Below are the code and all the weights of a small trained network. Each question names an input and a class and asks about switching units off, where a switched-off unit gives its printed mean instead of its output.

import numpy as np


def w(rows, s, z=0):
    codes = np.array(rows[::2]) - 128.0
    scale = np.full(codes.shape[1], s)
    scale[-1] = z or s
    return codes * scale


def norm(h):
    return h / np.sqrt((h * h).mean(-1, keepdims=True) + 1e-5)


def f(y):
    return np.maximum(y, 0)


def log_softmax(a):
    a = a - a.max(-1, keepdims=True)
    return a - np.log(np.exp(a).sum(-1, keepdims=True))


def net(x, mask):
    res = np.array(x, float).reshape(1, 8) / 4 @ E
    u = 0
    for l in range(2):
        y = f(norm(res) @ A[l][:, :-1].T + A[l][:, -1])
        res = res + np.where(mask[u : u + 4], y, B[l][:, -1]) @ B[l][:, :-1]
        u += 4
    return log_softmax(norm(res)[-1] @ U[:, :-1].T + U[:, -1])


A, B = {}, {}
E = w([
[182,107,163,167,94,79,146],'x0',
[98,88,82,169,124,13,109],'x1',
[92,136,83,160,181,112,97],'x2',
[102,170,213,184,63,110,127],'x3',
[99,70,89,121,144,79,50],'x4',
[116,145,97,74,93,211,208],'x5',
[60,165,64,247,80,83,101],'x6',
[59,254,109,63,77,115,146],'x7',
],0.007)
A[0] = w([
[250,100,140,117,204,210,139,170],'0.n0',
[79,204,97,152,52,172,152,43],'0.n1',
[243,170,136,73,75,130,95,2],'0.n2',
[86,145,75,128,179,254,97,119],'0.n3',
],0.0062,0.0033)
B[0] = w([
[149,116,185,47,160,70,78,254],'0.n0',
[131,166,120,74,85,134,153,209],'0.n1',
[9,171,189,115,79,143,151,145],'0.n2',
[192,90,133,74,128,117,185,220],'0.n3',
],0.011,0.0046)
A[1] = w([
[141,32,110,109,148,217,162,205],'1.n0',
[113,219,60,190,98,121,58,147],'1.n1',
[35,135,153,161,202,199,124,160],'1.n2',
[254,100,209,133,193,120,136,4],'1.n3',
],0.0072,0.0022)
B[1] = w([
[254,82,178,50,52,58,75,220],'1.n0',
[117,100,217,123,133,76,183,216],'1.n1',
[225,149,154,58,172,74,152,139],'1.n2',
[196,104,171,29,124,188,70,253],'1.n3',
],0.0097,0.0045)
U = w([
[97,93,37,100,215,74,85,96],'0',
[137,140,46,222,186,223,75,2],'1',
[104,124,64,197,210,209,83,2],'2',
[233,24,204,50,201,170,64,223],'3',
[60,183,208,92,68,128,154,234],'4',
[146,214,28,92,85,202,209,122],'5',
[192,82,63,179,120,93,101,68],'6',
[63,90,140,254,158,16,66,234],'7',
],0.0099,0.0062)

Each question gives the input, the list of numbers given to net, and the class t.
The units are the neurons (one row each of A and B). Each row of codes is followed by its name. A weight is (code - 128) times the scale printed after its matrix; where a second scale follows, it is the last column's (A, B and U).
mask holds one flag per neuron, layer by layer. A switched-off neuron (its flag False) gives its mean, the last column of its row in B, instead of its output. The means were averaged over made-up inputs and are rounded, as every weight is.
A unit's drop is (log p(t) with every unit on - log p(t) with that unit switched off) / (log p(t) with every unit on - log p(t) with every unit switched off).
The circuit of an input: a set's keep is (log p(t) with only the set's units on - log p(t) with every unit switched off) / (log p(t) with every unit on - log p(t) with every unit switched off). Starting from all 8 units, units are removed one at a time, each time the one whose removal leaves the highest keep (on an exact tie, the one counted first), for as long as the keep stays at least 0.8.
circuit, biggest first: the units of the circuit, biggest drop first
k most important neurons: the k neurons with the biggest drops, biggest first
k most important neurons of layer l: the k neurons of layer l with the biggest drops, biggest first
drop when u is switched off: that unit's drop, to one decimal
input [7,-2,2,-3,8,6,-7,7], class 4: circuit, biggest first : [0.n2, 1.n3]
input [-8,-2,2,2,-3,-2,0,5], class 5: most important neuron of layer 1 : [1.n1]
input [3,5,3,-4,0,-6,-1,-1], class 7: circuit, biggest first : [0.n3, 0.n0, 1.n0]
input [3,7,-2,-1,-6,7,0,2], class 5: 2 most important neurons of layer 1 : [1.n1, 1.n0]
input [7,-4,2,-5,4,0,5,-2], class 7: circuit, biggest first : [0.n3, 0.n0, 1.n3]
input [1,1,4,-3,-4,0,1,3], class 5: 2 most important neurons of layer 0 : [0.n0, 0.n3]
input [2,3,7,6,-1,-2,0,-6], class 7: circuit, biggest first : [0.n0, 1.n0]
input [6,6,6,-3,4,8,-6,6], class 0: 4 most important neurons : [1.n3, 0.n3, 0.n1, 1.n1]
input [-7,3,2,3,0,-3,-2,1], class 0: circuit, biggest first : [1.n3, 1.n0]
input [0,-2,-1,-6,-3,-7,6,-1], class 7: drop when 0.n0 is switched off : 0.1
